[[2.69 4.90 1.87]
 [3.16 1.92 1.03]]
|
[[2.69 4.90]
 [3.16 1.92]]

[[ 2.08 -2.22 -2.20  0.99]
 [-3.26 -2.99  0.96  4.06]
 [-1.12  1.85  2.03  0.01]]
|
[[ 2.08 -2.22]
 [-3.26 -2.99]]

[[-4.73  2.05  5.26]
 [ 2.86 -1.83 -3.06]]
|
[[-4.73  2.05]
 [ 2.86 -1.83]]

[[-2.93 -2.55  0.23 -3.45]
 [ 0.71  1.25 -3.04 -0.76]
 [-0.80 -5.21  1.68 -5.09]]
|
[[-2.93 -2.55]
 [ 0.71  1.25]]

[[-0.84 -0.06 -0.37 -0.25]
 [ 4.48 -0.69  0.20  0.33]
 [ 0.25 -1.73 -0.30 -0.38]]
|
[[-0.84 -0.06]
 [ 4.48 -0.69]]

[[-2.36  2.56 -4.27]
 [ 1.72  2.34 -0.89]
 [ 5.26 -1.10 -3.79]]
|
[[-2.36  2.56]
 [ 1.72  2.34]]

[[-0.24  0.03  0.13]
 [-0.20  0.05  2.66]
 [-0.07 -0.18  4.92]
 [ 0.42 -0.20 -1.00]
 [ 0.33 -0.24 -0.05]]
|
[[-0.24  0.03]
 [-0.20  0.05]]
---
[[-0.14 -0.50  0.32  0.04  0.03 -4.23 -0.03  0.08]
 [-2.65 -0.08  0.00 -0.15  0.01  0.36  0.18 -0.13]
 [ 0.06 -2.58 -0.35 -0.08 -0.02  1.57 -0.20 -0.05]]
|
[[ 0.08 -0.14 -0.50  0.32  0.04  0.03 -4.23 -0.03]
 [-0.13 -2.65 -0.08  0.00 -0.15  0.01  0.36  0.18]
 [-0.05  0.06 -2.58 -0.35 -0.08 -0.02  1.57 -0.20]]

[[ 4.85 -0.82  0.22 -2.51 -0.13]
 [ 4.07 -0.21  0.76  3.96 -0.42]
 [ 0.11 -0.35 -0.14  5.29  0.70]
 [ 5.27  0.44 -0.59 -0.48 -0.09]
 [-1.90  0.69 -0.99 -3.77 -0.13]
 [ 3.05 -0.41  1.75 -2.44  0.27]
 [ 0.80  0.61  0.66  4.47  0.64]
 [ 2.16  0.09 -0.67  2.24 -0.43]
 [ 2.78 -0.28 -0.64 -3.80  0.43]
 [-2.39  0.04  0.96 -1.65  2.08]]
|
[[-0.13  4.85 -0.82  0.22 -2.51]
 [-0.42  4.07 -0.21  0.76  3.96]
 [ 0.70  0.11 -0.35 -0.14  5.29]
 [-0.09  5.27  0.44 -0.59 -0.48]
 [-0.13 -1.90  0.69 -0.99 -3.77]
 [ 0.27  3.05 -0.41  1.75 -2.44]
 [ 0.64  0.80  0.61  0.66  4.47]
 [-0.43  2.16  0.09 -0.67  2.24]
 [ 0.43  2.78 -0.28 -0.64 -3.80]
 [ 2.08 -2.39  0.04  0.96 -1.65]]

[[ 0.25 -2.56  1.68 -1.73  0.32  2.45  3.56 -2.87 -2.67 -2.42 -1.89  2.98
   2.57  1.50 -2.57]
 [-1.28  0.95  0.82  2.12 -1.16 -3.46  3.04  2.19  1.64 -1.05 -0.50 -1.27
   2.32  1.08 -0.10]
 [-0.83 -0.39 -2.12 -1.23 -0.76  0.65 -5.11 -0.45 -0.69  1.19 -0.01 -1.05
  -4.00 -2.31 -0.25]
 [ 0.62  0.23  2.35  1.59  0.24 -3.10  0.93  1.89  1.24 -0.86 -2.11 -1.20
   0.59  2.14 -2.11]]
|
[[-2.57  0.25 -2.56  1.68 -1.73  0.32  2.45  3.56 -2.87 -2.67 -2.42 -1.89
   2.98  2.57  1.50]
 [-0.10 -1.28  0.95  0.82  2.12 -1.16 -3.46  3.04  2.19  1.64 -1.05 -0.50
  -1.27  2.32  1.08]
 [-0.25 -0.83 -0.39 -2.12 -1.23 -0.76  0.65 -5.11 -0.45 -0.69  1.19 -0.01
  -1.05 -4.00 -2.31]
 [-2.11  0.62  0.23  2.35  1.59  0.24 -3.10  0.93  1.89  1.24 -0.86 -2.11
  -1.20  0.59  2.14]]

[[ 2.49  1.13  1.52 -0.26 -1.58  2.16 -1.62 -1.78  1.90 -0.65 -1.17 -3.41
   3.06  1.04  0.45 -1.69]
 [ 1.10 -0.60  3.01 -0.26 -0.61  2.35 -1.66 -1.49 -3.07 -1.03  0.16 -1.36
  -0.46  0.71 -4.21 -0.79]]
|
[[-1.69  2.49  1.13  1.52 -0.26 -1.58  2.16 -1.62 -1.78  1.90 -0.65 -1.17
  -3.41  3.06  1.04  0.45]
 [-0.79  1.10 -0.60  3.01 -0.26 -0.61  2.35 -1.66 -1.49 -3.07 -1.03  0.16
  -1.36 -0.46  0.71 -4.21]]

[[-0.22  0.37  0.66 -0.46  0.61  0.03 -0.34  0.24  0.28 -1.19]
 [ 1.27  2.31  2.12  0.22 -1.59 -1.57 -1.26 -2.23  1.02  2.16]
 [ 0.29 -1.50  1.79  3.66  0.18 -0.81 -2.61 -0.06  0.83  0.65]
 [ 0.93 -1.52 -0.45 -2.57  0.78 -0.43  0.11  0.51  1.37 -2.24]
 [ 0.24  1.22 -0.77 -0.96  0.25 -0.49 -0.69 -0.54  0.01 -0.60]
 [-0.92  0.75  0.69  4.00  3.70 -0.35 -3.33  1.76  0.35 -1.79]
 [ 1.57  0.11 -0.47 -0.34 -2.55  0.44  0.09 -2.31 -0.84  1.11]
 [ 0.48 -1.87 -1.66 -4.09  3.34  0.14  0.52  2.30  1.58 -4.21]
 [ 1.66  3.21 -0.58 -3.00  0.16 -0.60 -1.49 -1.63  0.25 -2.72]]
|
[[-1.19 -0.22  0.37  0.66 -0.46  0.61  0.03 -0.34  0.24  0.28]
 [ 2.16  1.27  2.31  2.12  0.22 -1.59 -1.57 -1.26 -2.23  1.02]
 [ 0.65  0.29 -1.50  1.79  3.66  0.18 -0.81 -2.61 -0.06  0.83]
 [-2.24  0.93 -1.52 -0.45 -2.57  0.78 -0.43  0.11  0.51  1.37]
 [-0.60  0.24  1.22 -0.77 -0.96  0.25 -0.49 -0.69 -0.54  0.01]
 [-1.79 -0.92  0.75  0.69  4.00  3.70 -0.35 -3.33  1.76  0.35]
 [ 1.11  1.57  0.11 -0.47 -0.34 -2.55  0.44  0.09 -2.31 -0.84]
 [-4.21  0.48 -1.87 -1.66 -4.09  3.34  0.14  0.52  2.30  1.58]
 [-2.72  1.66  3.21 -0.58 -3.00  0.16 -0.60 -1.49 -1.63  0.25]]

[[-1.15  3.06  1.66  1.97]
 [-4.01 -1.04  1.19  2.74]
 [-3.90 -0.99  1.49  2.89]
 [-3.98 -1.03  1.28  2.79]
 [-3.74 -0.81  1.72  3.06]
 [ 1.20  2.20 -2.26  0.47]
 [ 1.78  1.48 -5.21 -0.83]]
|
[[ 1.97 -1.15  3.06  1.66]
 [ 2.74 -4.01 -1.04  1.19]
 [ 2.89 -3.90 -0.99  1.49]
 [ 2.79 -3.98 -1.03  1.28]
 [ 3.06 -3.74 -0.81  1.72]
 [ 0.47  1.20  2.20 -2.26]
 [-0.83  1.78  1.48 -5.21]]

[[ 3.11  0.60 -2.19]
 [-1.06  0.21  1.38]
 [-0.10  1.35 -1.62]
 [-0.83 -0.20  1.82]
 [ 2.40  0.11 -1.05]
 [-4.51  3.52 -2.33]
 [ 0.66  2.98  4.29]
 [-0.58  0.05  1.89]
 [-1.16  0.00  2.42]]
|
[[-2.19  3.11  0.60]
 [ 1.38 -1.06  0.21]
 [-1.62 -0.10  1.35]
 [ 1.82 -0.83 -0.20]
 [-1.05  2.40  0.11]
 [-2.33 -4.51  3.52]
 [ 4.29  0.66  2.98]
 [ 1.89 -0.58  0.05]
 [ 2.42 -1.16  0.00]]
